Each row has a class, written after it.
[  56  396   36  -57   82  246   48 -213  -78  -69 -154  148  -62  137
  230   48  105   95   -1 -120 -286  362  111 -332 -115 -152  111   19
  -71  280 -204  174 -200  111 -173 -190 -104]
gider
[ -68  534  -20 -162  251   69 -383 -282 -263   72  149 -115  175    5
  138 -145  382   91  -77 -167   -1  595  174 -508 -115 -191   80  180
  119  108 -368  287 -365   33 -143  -92 -310]
gider
[ -11  287  289  -29  147  138   43  -12 -228  -26   15   55  -11  -34
   75  164  153   34  -30   36 -157  184   88  -91 -102   14  139  142
   84 -143 -309  -81   99  115 -208  -31  120]
fina
[  12  -48  -43 -111  -10   53  -68   49    8   33  138  -25  162 -138
  -93    4   36   42   41  -40  164  -28   97  -73   60   67  -64   -5
  -36   44  -99 -127  -36  -84   -4  188  -81]
komek
[ -96 -371 -384  246 -332 -131   36   66  367  268  188 -359  127 -136
 -217 -127 -107 -303   65  148  503 -404  -72  415  269  253 -266   29
   62 -190  188 -155   46   65  416  -29  298]
komek
[  29 -215 -188   47 -192  -64   37  -28  129 -151  101   94  -85   85
   50   99 -104   44   72  -60  -69 -149  -67   90   64  -54 -135 -272
  -63   50  238  -14   69   -7  109   80  -38]
molu
[  32  429  324  -63  195  279   65  105 -409  237  -97    8  178 -356
   26  -81  466    5  -91  148 -383  506  228 -323 -171 -169  110  258
    3 -101 -418  127 -113   84 -338  -53 -121]
forud
[ 154 -256 -111 -173 -189 -231  109  259  252 -221   47  292 -241  -25
  170   18 -158  138  149   -5 -109 -491 -246   59  254   52    4 -458
  -52   71  273 -294  227 -257  -79  239  -85]
sanu
[  -8 -191 -315   60 -247   36    4 -261  296  -96   75  -78 -141  481
   47  -53 -285 -116  106  -82  212  -50   41  484  141   12 -130 -173
 -133  227  298   87 -147  271  218 -298  119]
sanu
[ -31  -80 -235   57 -201 -301 -124   -8  269  -96  314  -44 -197   65
  258  -24  -62  -30  142   22  231 -439 -258  191  346  183    0 -276
  254 -216  146 -248  204   -9  159  -22  179]
fina
[ -70   61  124   21   55  295  -21  -82 -212  173  137 -174  398 -198
 -296  101  131 -110 -117  -25  100  198  242 -112 -153   59 -167  296
  -14 -150 -299   60  -43   16   54  149  153]
Labol
[ 198  408 -123  116   20    8  193 -160  322 -220  -33  289 -421   27
  758 -219  -68  197  263    3 -203 -301 -264 -408  345   82  343 -391
  235  225   81 -191   99  -62  -87 -365   39]
komek
[ 141  240   35   26  -79  196  402   66  189 -143 -304  297 -244   98
  277  145  -93   30   61  -37 -332 -161 -124 -173   21   38   90 -143
  -67  164  -52 -108  131  -34 -153  -68  289]
fina
[  75  -62  271    5  271  -33  267  205  -24 -171 -224  178 -221  -54
  -79  211 -238  102  -13   72  -70 -204 -105   22 -157   39  122   69
  -67    6   36 -193  303 -195 -128   51  140]
bivov
[-133  251 -130  -86  217  -25 -340 -142 -163  148  259 -317  322 -106
 -186  -92  219  -55 -122 -111  379  319  122 -263  -89  -15  -95  290
  121  -85 -313  160 -192  -15   83   63  -49]
forud
[ 141  -36  411   54  188   58  593  422  -18 -261 -403  414 -291 -202
  -61  406 -324  121  -79  134 -290 -467 -238  -10 -153  182  178   -9
  -84  -98  -16 -381  585 -256 -230  191  384]
Dib
[ 151  669   61  -10   28  214  170  -52  -34  175   16  161   -8 -356
  588 -375  477  108   89  136 -406  191   17 -565  232  -32  221 -120
  214   10 -317  -13  -77   48 -290 -244  -51]
sanu
[-159  190  129 -278  435  -28 -457 -192 -469   44  126 -207  304   91
 -364   87  235   73 -218 -166  136  728  305 -126 -448 -281  -77  397
 -102   49 -297  364 -283   28 -148  130 -403]
sanu
[ -17 -190  -90  -20  -70   52   26   36  131  136  151 -169  271 -157
 -266  -16 -102  -78    7  -19  427 -183   77   33  138  218 -130  110
  -42   32 -123 -215  -15  -61  205  191  129]
Dib
[   3   88 -501  157 -270    3  -24 -300  471    4  143 -142  -48  220
  279 -177 -146  -88  133  -96  334 -209 -125  -36  350  146  -39 -167
  106  216   79  -15 -176  152  368 -287  208]
gider
[  65 -264 -148 -147 -137 -106  -28   39  173 -136  134   90  -72   66
   27   17 -111  127   94  -35   41 -126   -6  100  116  -38  -42 -224
 -157  220  166 -144  -32  -53   15  113 -227]
molu
[  14 -162 -149    8 -149  -34   -7   73  233 -131  -14   40 -149  223
   22   29 -194  -72   78  -37  130 -281 -151  337  165   88 -104 -198
   -5  -11  251  -70  123  -23   75   12  168]
Labol
[  59  237   45  -57    4   66   -5   82   30 -124    0  149 -138   89
  250  -29   53   53   59  -21 -140  -59 -108   -9  137   30   53 -192
  115  -60   25  -55  117  -45 -178    7  109]
Dib
[  53   -5  -12 -180   31  164 -120 -198  -84  -31   68   78   92   61
   25    8   33  148   55  -92  -55  342  257 -105  -52 -163  -15  -27
 -223  363  -97   53 -247   87 -103  -10 -404]
Labol
[ 161  422  286 -170  136   47  117  287 -244  -16 -177  365 -220 -288
  390  -62  419  225   23  147 -695  178  -59 -380  -10 -221  206 -178
   42  -91 -144  -33  132 -141 -543   42 -230]
Labol
[  -5  328  342  -75  224  193   80   -9 -344  -10  -78   86  -51  -56
   95  156  225   88  -63   41 -270  401  158 -158 -208  -94  159  183
   -3  -79 -324    5   35  143 -299  -86   16]
pavi
[ -86 -638 -146   90 -134   71   74 -116  174 -112 -127 -172 -103  571
 -521  350 -584 -176   30  -45  342   10  168  899 -196  -19 -280  111
 -434  224  460   96  -23  274  306 -149  153]
komek
[  59  155   74   18  234 -195  -28  113   74 -164   93   68 -144 -159
  191  -84  -30  144   26   41   98 -302 -259 -258  118  122  210  -87
  237  -73   -4 -227  228 -262  -63   49   35]
molu
[ 108 -257 -171 -105 -198 -225   37  247  286 -153  121  164 -150 -109
   96  -16 -162   92  175   -9  107 -557 -259    1  330  153  -42 -369
   40   -4  215 -334  216 -303   52  279  -14]
gider
[   4  -35 -106  159 -200  237  222  -33  172  126  129 -111  202 -171
  -97   27 -101 -172   22    7  218 -255   20  -26  164  251 -169   25
   54  -99  -98 -137   89    2  245   30  438]
bivov
[  30  257 -127  101  -66  332  184 -283  154   41 -108  -48   36  185
   96   16  -73  -74   14  -76   43  193  132 -152   -7   25   13  123
  -96  299 -190   83 -225  232   99 -293  214]
gider
[ -89 -153  136  -62   82  -74 -145   42 -204  -54   76  -58   -7   89
 -205  268  -14    6  -90   -3   70  114   72  238 -178  -42  -61  123
  -50 -144  -46  -37  110   80  -58   83   -9]
Labol
[-158  -76 -243   51  -26   63 -314 -331   53   88  215 -339  167  352
 -191  -74  -52 -163    3  -92  406  317  235  355  -31  -37 -166  160
  -40  108   65  227 -315  307  235 -192  -63]
komek
[ -87 -293 -174  -42  -45 -198 -116  154  124  -21  119 -182   71   54
 -333  153 -174 -130  -74  -88  374 -276 -116  209  -19  101 -214   56
  -18 -128  116  -50  118 -167  209  234  205]
forud
[-212 -541  -38 -146  165 -392 -467  148 -314  138  226 -364  236  -22
 -660  109   74  -58 -141   64  308  319  188  507 -314 -246 -296  303
 -197 -195  168  217  -71  -11  106  275 -446]
forud
[  45  376  231 -153  251  114   51  137 -197  -53 -131  123   69 -142
    5   87  189   84 -104  -71 -177  123  -20 -384 -152  -11   98  110
   65  -45 -328    0   92 -157 -267  176   63]
sanu
[ -91  -60  -25  -29   63  -68 -186    4 -152   57  251 -166  297 -174
 -279   66   98  -48  -53  -57  186   32   72  -82  -67   48 -198  134
   79 -222 -101   29   62 -129  103  305  -28]
fina
[ 125  135   69  -61 -100  181  214  210  104   67   12  134  110 -357
   85  -42   65    5   56   18   14 -348  -83 -273  266  235   28 -127
   96  -37 -195 -319  149 -216  -71  222  228]
Dib
[  98 -256 -135   47 -235   71  227  -45  310 -264 -269  254 -399  497
  163  180 -391  -16  144  -49 -187 -168  -72  485   62  -71  -41 -321
 -253  329  446  -14   61  171   -2 -213   73]
Dib
[ -41 -308 -324  199 -287  168   65 -367  242   75  197 -241  206  213
 -174   45 -256 -176   49  -67  309   -3  195  281   58   79 -257   22
 -178  213  142   87 -168  286  436 -177  157]
sanu
[  39    3 -200   18 -155 -359 -127   78  262 -214  215  137 -331   57
  408   -2  -47   78  173    4   43 -493 -367   53  372  122  100 -439
  278 -152  217 -271  285  -89   34    7   77]
fina
[ 169  -73   69  166  -15  241  476 -147  268 -290 -378  320 -403  328
  227  145 -466   95  159   28 -219  -58   23  110  -69  -32  196  -79
 -286  522  200  -97   29  141  -36 -401   92]
gider
[ -43  -90   32 -186  213 -142 -187   39 -194 -173  -58   37  -53  198
 -199  248  -27  109  -98 -134  -90  284   72   11 -317 -247  -46   83
 -182  115   47  173  -22  -38 -121  144 -280]
forud
[ -17  238  319 -149  495  -59 -119   14 -327  -37   71  -46   95 -175
 -102  -29  134  130 -104   27   30  246   74 -275 -247  -58  183  301
   77  -89 -306    4   31 -165 -223   86 -171]
sanu
[ 174 -268 -249  -91 -312  -54  163   33  400 -270  -52  341 -325  196
  340   -6 -316  152  197  -39  -97 -405 -177  154  281   24  -15 -541
 -146  387  364 -214   73  -16  -11  -14 -145]
molu
[-134 -539 -233    8 -144 -103 -181 -153  172  -50   76 -212  -11  492
 -422  168 -393 -192   21  -98  396  -27  112  764  -68  -28 -314   30
 -232  124  411  135  -91  182  312  -21    2]
fina
[  45  324  245    4  349  303   92 -309 -185  -35 -119   60  -56  110
  130   16    3   99  -27   22 -199  489  262 -186 -266 -163  244  244
 -119  318 -212  134 -195  207 -173 -369 -115]
pavi
[  75  -70   18  -28  -70   15  104   81   43 -145   29  146  -45  -34
   67  133  -64   73   62  -42 -150 -159  -66  -28   33   34  -85 -191
  -32  -27   84  -85  198 -120  -43  169   36]
sanu
[-141 -384 -243   29  -33    5 -123 -224  110   24   60 -314  132  385
 -473  223 -307 -158 -103 -120  429  148  182  437 -203  -32 -263  264
 -273  178  118  150 -169  205  340  -66   78]
Labol
[  73  426  266  -94  159  136   52  121 -292   99 -127  156  -27 -276
  217  -88  410  131    5  113 -478  369   81 -350  -58 -172  143   51
   49  -63 -256   76  -31  -17 -371  -37 -231]
gider
[ -32  181  586 -324  497  214 -228   32 -614   14   89  -27  319 -208
 -320  129  316  156 -147   39 -335  754  403 -385 -560 -236  139  488
 -148   34 -549  127 -138 -109 -458  291 -493]
pavi
[ 172  248  115  -57  -67  202  233  270  123   -1  -12  209   61 -385
  244  -87   99   55  116   42  -83 -382 -144 -393  309  253  130 -183
  166  -56 -249 -375  200 -231 -148  214  228]
forud
[ 125  308  147   -8  230   -3  100  -27   33 -177  -53  225 -272  -73
  423  -79   -4  175  108   38 -218 -113 -168 -346   78   15  316 -133
  165   86  -56 -147  141 -138 -189 -143  -22]
pavi
[  76  272   -1   93 -115  201  260  178   87   78  129   37  187 -450
  148  -90  138  -62   44   33   59 -386 -158 -414  285  304  -34  -76
  275 -289 -285 -254  249 -225   40  208  466]
bivov
[  46  174  -31  -31  -19  -80  -94 -164   24 -234   69  188 -343  253
  464   63   43  190  129  -31 -246  126  -43  -19   78 -126  191 -243
   48  118   53  -15   -2  180 -142 -262 -170]
gider
[  46 -160  -25 -171  256 -483 -365   25  -15 -392  172  181 -307  115
  175   29 -160  310  112  -93    7 -219 -257   -4   24 -118  134 -329
   93   72  334  -58  220 -311  -95  137 -456]
sanu
[  39  -13 -103   -9 -111  242   83 -159  130  109  118  -61  193  -55
  -42  -47  -60  -48   53  -18  184   40  190  -74  120   89  -49   30
  -91  239 -158 -106 -171  128  122  -54   34]
bivov
[ 225  165  122 -100 -129  178  326  216  134 -151 -184  429 -192 -151
  338   34  -11  157  145   16 -373 -254 -119 -304  189   60  140 -330
  -48  170  -50 -281  134 -186 -270  118   38]
gider
[ -11  339  120  -38   79  288  -53  -90 -119   40   28  -54  104   55
   29  -94  106  -54    0  -30   36  240  119  -76   16   42   24  127
   91  -23 -233   83 -122   88 -101  -91  121]
gider
[  80   28  -26  141 -212  447  398 -201  274  -47 -265  100 -157  416
   87   86 -310 -151  119   -3 -102   32  155  384   36   57  -39  -27
 -240  323   77    7 -104  357   43 -363  346]
fina
[  71  233  176   27    7  400  250 -111 -187   -7  -99  160  114  -95
   65  106  139   53  -32  -25 -340  299  205 -268 -164 -107   16   50
 -127  131 -229   90  -79  108 -163  -35   22]
molu
[  27  194 -184   26 -134  -29  -79    1  102   36  306   -1  103 -295
  252 -137  173    0   86  -48   97 -291 -167 -333  334  160  -73 -249
  303 -220  -52 -120  131 -198   92  138  145]
bivov
[  17  315   44  -19   75  208   37  -23  -48   33  -75   -1   91  -39
   33   48  115  -36  -80  -69  -35   81    6 -289  -44   36   32  105
   66    1 -269    8  -28  -19  -77   14  199]
Labol
[  18   -9   46  -38   21 -148  -48  198  -85   65    9   32  -37 -210
  -21   -4  162   24   20  123 -153   -8  -42   18   10  -79  -47  -51
   15 -127   53  -29  115 -105 -122  120 -152]
fina
[ -54  373  -20 -161  213 -116 -311    9 -165   11  202  -81  142 -177
   32  -64  284   36  -63  -98   98   96  -82 -397    3  -10   30   68
  242 -173 -277   52   -5 -216 -105  193  -67]
fina
[ 118  224  -39  137   92  109  185 -217  217 -136  -77  137 -218   96
  394  -82 -163  122  141   19  -40  -70  -40 -192   85   45  222  -94
   21  308   21  -92   -9   57  -19 -339   28]
komek
[ -10 -281   36   12  -69 -101  119   21   53 -212  -91  120 -286  310
   -1  311 -246   38   39   -2  -69 -102  -47  424  -73  -37   23  -88
 -155   45  176 -106  176  155   -9  -74   66]
Dib
[  82  277  226   88  222  187  314   52   -3   10 -104   64  -24 -227
   79    2  -43   11  -16   94   12 -134  -46 -273   -5  154  191  161
   99  -12 -266 -205  154 -104  -83  -85  303]
bivov
[ 134 -254  -88   -5 -282 -146  358  150  352 -275 -158  333 -536  193
  373  189 -271  116  234   39 -228 -412 -240  285  213   43   25 -401
 -142  112  304 -300  268  -24  -76  -74   57]
gider
[ -62 -306 -141 -218   42 -262 -340   -6  -29   12  349 -180  221  -52
 -275  -59    8   50    3  -73  364   15   91   77   30  -11 -145   17
  -43   33   16  -53  -93 -111  111  289 -356]
sanu
[  29   43  -32   67  -45  301   94 -250  -60   15  -14  -10  119  115
   23   84    5   18   23  -82 -143  369  296  -95 -132 -135  -78   77
 -201  260  -76  170 -206  242   52 -161  -71]
forud
[  13  -76 -107   25  138 -255  -70  -57  156 -169  107   -5 -206   88
  116  -59 -194  114   88   -5  220 -182 -143   16   73   32   82  -56
   67   79  154 -104   67 -134   95  -83  -86]
gider
[ 197  405  184   57 -102  391  406  132   18  -67 -163  354  -46 -277
  422   20  135   70  110   -1 -457 -184  -85 -465  168  115  107 -230
  111  -29 -210 -163  206 -113 -228   43  283]
forud
[ -51  126 -274 -119   78 -258 -431 -234   16  -84  270 -129    2  175
  152 -104  133   98   -2 -152  132  197  -21 -170   19 -137   -4  -90
   91  115   44  168 -176   -5   44  -60 -297]
sanu
[  37  656  165 -251  347   25 -217  -24 -382  -77  -37  187  -18 -126
  299  -16  467  238  -84 -132 -410  456   21 -649 -146 -249  206   -5
  148   -2 -366  175  -86 -116 -436   68 -314]
Dib
